Below is a small trained network, with its code and all its weights. Each question gives an input and a target symbol and asks what happens when units are switched off, that is, made to give their printed mean instead of their output.

import numpy as np


def w(rows, s, z=0):
    codes = np.array(rows[::2]) - 128.0
    scale = np.full(codes.shape[1], s)
    scale[-1] = z or s
    return codes * scale


def norm(h):
    return h / np.sqrt((h * h).mean(-1, keepdims=True) + 1e-5)


def f(y):
    return y / 2 * (1 + np.tanh(0.7978845608 * (y + 0.044715 * y**3)))


def softmax(a):
    e = np.exp(a - a.max(-1, keepdims=True))
    return e / e.sum(-1, keepdims=True)


def log_softmax(a):
    a = a - a.max(-1, keepdims=True)
    return a - np.log(np.exp(a).sum(-1, keepdims=True))


def net(x, mask):
    ids = ['ΓΘΠΣαβεζηλμτφψω'.index(c) for c in x.split()]
    T = len(ids)
    res = E[ids] + P[:T]
    r = norm(res)
    for j in range(3):
        rows = slice(3 * j, 3 * j + 3)
        q, k, v = (r @ M[0][rows].T for M in (Q, K, V))
        z = softmax(np.where(np.tri(T) > 0, q @ k.T / 3**0.5, -1e9)) @ v
        o = O[0][rows]
        res = res + np.where(mask[j], z, o[:, -1]) @ o[:, :-1]
    y = f(norm(res) @ A[0][:, :-1].T + A[0][:, -1])
    res = res + np.where(mask[3:7], y, B[0][:, -1]) @ B[0][:, :-1]
    return log_softmax(norm(res)[-1] @ U[:, :-1].T + U[:, -1])


Q, K, V, O, A, B = {}, {}, {}, {}, {}, {}
E = w([
[158,76,140,206],'Γ',
[196,138,198,77],'Θ',
[135,161,178,134],'Π',
[200,58,127,163],'Σ',
[70,74,124,95],'α',
[29,250,237,147],'β',
[135,160,181,125],'ε',
[183,137,197,68],'ζ',
[132,158,177,135],'η',
[134,163,178,130],'λ',
[166,141,32,96],'μ',
[158,160,184,140],'τ',
[173,63,132,184],'φ',
[172,171,208,15],'ψ',
[64,38,40,222],'ω',
],0.014)
P = w([
[240,121,176,162],'0',
[248,121,143,155],'1',
[170,86,208,192],'2',
[221,133,126,166],'3',
[136,90,210,169],'4',
[216,146,118,147],'5',
[124,95,212,156],'6',
[187,159,106,113],'7',
[128,96,202,146],'8',
[174,161,98,123],'9',
[125,92,199,138],'10',
[193,164,103,147],'11',
[123,74,208,137],'12',
[185,206,38,69],'13',
],0.011)
Q[0] = w([
[228,91,131,98],'h1',
[105,80,117,111],'h1',
[131,146,1,112],'h1',
[140,201,101,155],'h2',
[55,147,109,155],'h2',
[205,137,207,175],'h2',
[176,75,131,136],'h3',
[129,151,142,176],'h3',
[125,115,86,120],'h3',
],0.013)
K[0] = w([
[100,194,120,123],'h1',
[48,142,211,186],'h1',
[243,184,248,204],'h1',
[180,84,104,127],'h2',
[145,40,187,126],'h2',
[46,199,52,197],'h2',
[129,155,22,2],'h3',
[54,228,169,187],'h3',
[67,113,165,138],'h3',
],0.0096)
V[0] = w([
[255,241,170,148],'h1',
[156,194,58,242],'h1',
[135,239,76,156],'h1',
[88,179,163,213],'h2',
[201,92,136,191],'h2',
[183,106,15,125],'h2',
[63,115,220,179],'h3',
[229,163,60,162],'h3',
[62,77,130,157],'h3',
],0.0083)
O[0] = w([
[68,229,133,133,255],'h1',
[24,125,123,84,128],'h1',
[29,145,200,129,79],'h1',
[82,139,131,180,152],'h2',
[142,145,2,70,245],'h2',
[96,66,113,87,114],'h2',
[211,157,166,104,121],'h3',
[42,168,122,98,217],'h3',
[204,73,168,165,55],'h3',
],0.0089,0.0069)
A[0] = w([
[149,143,183,3,248],'n1',
[184,137,252,135,251],'n2',
[73,156,164,179,105],'n3',
[98,154,97,126,176],'n4',
],0.013,0.0017)
B[0] = w([
[118,67,30,247,252],'n1',
[75,84,180,196,190],'n2',
[170,72,173,57,191],'n3',
[208,118,130,2,253],'n4',
],0.0077,0.0046)
U = w([
[169,152,84,97,99],'Γ',
[131,174,90,169,40],'Θ',
[128,181,136,113,120],'Π',
[172,133,104,86,70],'Σ',
[250,72,125,143,203],'α',
[94,132,216,174,254],'β',
[124,166,130,125,73],'ε',
[134,177,81,176,44],'ζ',
[125,169,135,120,79],'η',
[124,171,133,121,82],'λ',
[9,85,130,83,204],'μ',
[129,179,127,116,86],'τ',
[171,143,85,104,57],'φ',
[115,185,78,197,30],'ψ',
[70,35,69,165,176],'ω',
],0.012,0.0064)

Each question gives the input, a string of symbols that net reads in full, and the target symbol t.
The units are the heads (3 rows each of Q, K, V and O) and the neurons (one row each of A and B). Each row of codes is followed by its name. A weight is (code - 128) times the scale printed after its matrix; where a second scale follows, it is the last column's (O, A, B and U).
mask holds one flag per unit, heads first, then neurons. A switched-off unit (its flag False) gives its mean, the last column of its rows in O or B, instead of its output. The means were averaged over made-up inputs and are rounded, as every weight is.
A unit's drop is (log p(t) with every unit on - log p(t) with that unit switched off) / (log p(t) with every unit on - log p(t) with every unit switched off).
The circuit of an input: a set's keep is (log p(t) with only the set's units on - log p(t) with every unit switched off) / (log p(t) with every unit on - log p(t) with every unit switched off). Starting from all 7 units, units are removed one at a time, each time the one whose removal leaves the highest keep (on an exact tie, the one counted first), for as long as the keep stays at least 0.8.
circuit, biggest first: the units of the circuit, biggest drop first
k most important neurons: the k neurons with the biggest drops, biggest first
which heads matter: for each layer, one digit per head in row order, 1 if its drop is at least 0.15 and else 0, layers parted by /
drop when u is switched off: that unit's drop, to one decimal
input τ ω η ζ ζ λ Π, target ω: most important neuron => n1
input ω α β μ ψ, target μ: circuit, biggest first => h3, h1
input Γ β α ε, target β: 3 most important neurons => n2, n4, n1
input φ μ ζ Θ, target μ: which heads matter => 101
input μ Π Π ψ η, target μ: which heads matter => 100
input Γ ε λ Γ τ ψ μ ψ Π β Θ τ, target β: which heads matter => 010
input Π Σ Γ Π λ Π ζ Γ β η ψ, target β: which heads matter => 010
input φ ε Σ α β Θ τ φ φ, target β: which heads matter => 010
input η Θ μ ω Γ Θ η Σ μ β ζ, target β: which heads matter => 010
input ω Π ε Θ τ, target ω: circuit, biggest first => h1, n1
input Π τ μ η ψ, target μ: circuit, biggest first => h1, h3
input ω ε μ φ Σ, target μ: circuit, biggest first => h3, n1
input μ ψ μ Θ μ Π μ η Π ψ Π, target μ: circuit, biggest first => h1, n3
input α φ ζ α λ φ Σ λ φ Γ Π, target α: which heads matter => 100
input Π φ μ φ Γ β λ, target β: circuit, biggest first => h2
input φ μ α ζ ω Σ α φ ψ ψ φ, target α: 2 most important neurons => n1, n2
input α φ Σ ω ζ ε ψ ψ λ Π Γ β α, target α: drop when h2 is switched off => 0.0
input Θ λ Π α ω α ζ Σ Γ η ζ α ζ, target α: drop when h1 is switched off => 1.0
input ζ λ ψ τ ψ μ α ψ ε η μ, target μ: drop when h1 is switched off => 0.4
input ω μ ω η τ ζ ε, target ω: most important neuron => n1
